Here is a tiny trained network, its code and every weight. The questions are about switching its units off for an input and a class, where a switched-off unit gives its printed mean instead of its output.

import numpy as np


def w(rows, s, z=0):
    codes = np.array(rows[::2]) - 128.0
    scale = np.full(codes.shape[1], s)
    scale[-1] = z or s
    return codes * scale


def f(y):
    return np.maximum(y, 0)


def log_softmax(a):
    a = a - a.max(-1, keepdims=True)
    return a - np.log(np.exp(a).sum(-1, keepdims=True))


def net(x, mask):
    res = np.array(x, float).reshape(1, 6) / 4 @ E
    y = f(res @ A[0][:, :-1].T + A[0][:, -1])
    res = res + np.where(mask, y, B[0][:, -1]) @ B[0][:, :-1]
    return log_softmax(res[-1] @ U[:, :-1].T + U[:, -1])


A, B = {}, {}
E = w([
[129,10,217,147,43,208],'x0',
[123,154,254,170,233,111],'x1',
[32,172,135,253,24,73],'x2',
[183,244,124,174,102,252],'x3',
[202,177,194,64,42,65],'x4',
[128,128,129,130,129,128],'x5',
],0.0075)
A[0] = w([
[67,95,134,168,185,169,98],'n0',
[131,96,130,136,138,82,60],'n1',
[63,162,153,183,81,81,30],'n2',
[89,62,124,95,132,61,22],'n3',
[132,171,89,131,191,71,33],'n4',
[123,108,9,104,55,147,41],'n5',
[125,166,79,131,143,81,47],'n6',
[100,43,133,97,131,61,63],'n7',
[112,148,217,170,197,121,4],'n8',
[145,124,128,133,128,132,87],'n9',
[77,140,110,168,102,126,79],'n10',
[130,36,193,149,87,182,31],'n11',
[94,152,155,188,113,90,22],'n12',
[91,106,92,176,161,174,135],'n13',
[162,113,156,76,186,162,106],'n14',
[165,122,183,96,59,112,107],'n15',
[97,85,74,162,144,171,92],'n16',
[95,158,131,163,103,113,53],'n17',
[154,115,121,78,162,149,2],'n18',
[164,116,110,95,151,141,19],'n19',
[138,154,126,115,127,170,137],'n20',
[152,139,138,121,114,112,63],'n21',
[156,123,105,91,164,152,50],'n22',
[156,171,174,119,84,89,93],'n23',
[164,175,129,151,103,225,18],'n24',
],0.013,0.0078)
B[0] = w([
[179,145,124,87,142,81,212],'n0',
[139,135,113,155,151,154,151],'n1',
[156,87,102,129,93,165,217],'n2',
[144,163,97,189,158,152,193],'n3',
[92,180,132,79,82,185,193],'n4',
[111,95,254,119,202,157,255],'n5',
[103,149,110,87,111,167,180],'n6',
[126,174,74,203,160,146,219],'n7',
[114,89,210,122,182,155,204],'n8',
[125,131,113,134,128,133,129],'n9',
[157,80,105,117,104,145,187],'n10',
[66,200,108,56,87,178,241],'n11',
[145,93,123,142,93,164,181],'n12',
[169,139,114,87,127,73,216],'n13',
[132,80,101,160,58,141,220],'n14',
[161,132,102,94,162,84,228],'n15',
[184,142,121,90,144,89,201],'n16',
[149,88,90,131,112,152,172],'n17',
[155,88,109,141,87,150,163],'n18',
[138,86,114,136,101,149,156],'n19',
[110,129,101,163,142,105,182],'n20',
[137,128,119,117,154,132,140],'n21',
[132,95,123,131,83,139,173],'n22',
[187,132,120,99,167,111,209],'n23',
[117,167,76,223,170,123,206],'n24',
],0.013,0.0088)
U = w([
[159,18,84,153,52,162,94],'0',
[120,204,75,246,177,129,98],'1',
[50,217,112,41,76,180,100],'2',
[108,72,232,136,192,149,165],'3',
[208,149,90,72,147,26,87],'4',
[107,114,113,141,108,86,254],'5',
[65,131,151,162,110,15,127],'6',
[12,104,185,186,89,2,87],'7',
],0.0095,0.022)

Each question gives the input, the list of numbers given to net, and the class t.
The units are the neurons (one row each of A and B). Each row of codes is followed by its name. A weight is (code - 128) times the scale printed after its matrix; where a second scale follows, it is the last column's (A, B and U).
mask holds one flag per neuron, in row order. A switched-off neuron (its flag False) gives its mean, the last column of its row in B, instead of its output. The means were averaged over made-up inputs and are rounded, as every weight is.
A unit's drop is (log p(t) with every unit on - log p(t) with that unit switched off) / (log p(t) with every unit on - log p(t) with every unit switched off).
The circuit of an input: a set's keep is (log p(t) with only the set's units on - log p(t) with every unit switched off) / (log p(t) with every unit on - log p(t) with every unit switched off). Starting from the 12 units with the biggest drops (on a tie, the unit counted first), units are removed one at a time, each time the one whose removal leaves the highest keep (on an exact tie, the one counted first), for as long as the keep stays at least 0.8.
circuit, biggest first: the units of the circuit, biggest drop first
most important unit: the unit with the biggest drop
top k neurons: the k neurons with the biggest drops, biggest first
drop of u: that unit's drop, to one decimal
input [1,-8,-3,8,-7,8], class 1: circuit, biggest first => n24
input [-6,3,1,5,-8,-2], class 4: circuit, biggest first => n13; n0
input [-5,6,-7,5,0,-1], class 0: top 2 neurons => n14; n5
input [6,-4,-4,4,2,-1], class 2: top 2 neurons => n11; n7
input [-5,7,3,-7,6,0], class 1: top 3 neurons => n7; n5; n3
input [6,-3,0,-8,-3,-8], class 1: top 2 neurons => n7; n3
input [7,1,-7,-3,0,5], class 0: top 3 neurons => n14; n18; n4
input [0,-8,0,-6,0,-2], class 3: top 2 neurons => n5; n24
input [-8,2,-7,4,8,-5], class 2: top 3 neurons => n4; n6; n2
input [-5,6,2,5,6,3], class 3: top 4 neurons => n8; n11; n7; n13
input [6,-6,4,5,-2,-2], class 2: top 2 neurons => n11; n8
input [-6,-5,3,1,2,1], class 2: top 2 neurons => n6; n4
input [2,6,-7,8,-3,-4], class 1: top 3 neurons => n24; n20; n2
input [5,-6,-6,-7,-6,6], class 1: top 2 neurons => n7; n3
input [-7,1,3,3,-7,-6], class 2: most important unit => n4
input [0,4,3,0,-7,4], class 4: circuit, biggest first => n0; n13
input [-3,-3,-5,-1,-2,2], class 0: circuit, biggest first => n14; n22; n18
input [6,4,-2,7,5,-6], class 1: drop of n24 => 1.1
input [-8,1,1,2,2,1], class 2: drop of n4 => 0.1
input [7,-3,-3,-4,-5,7], class 2: most important unit => n11
input [8,3,-6,-4,-5,7], class 2: drop of n11 => 1.2
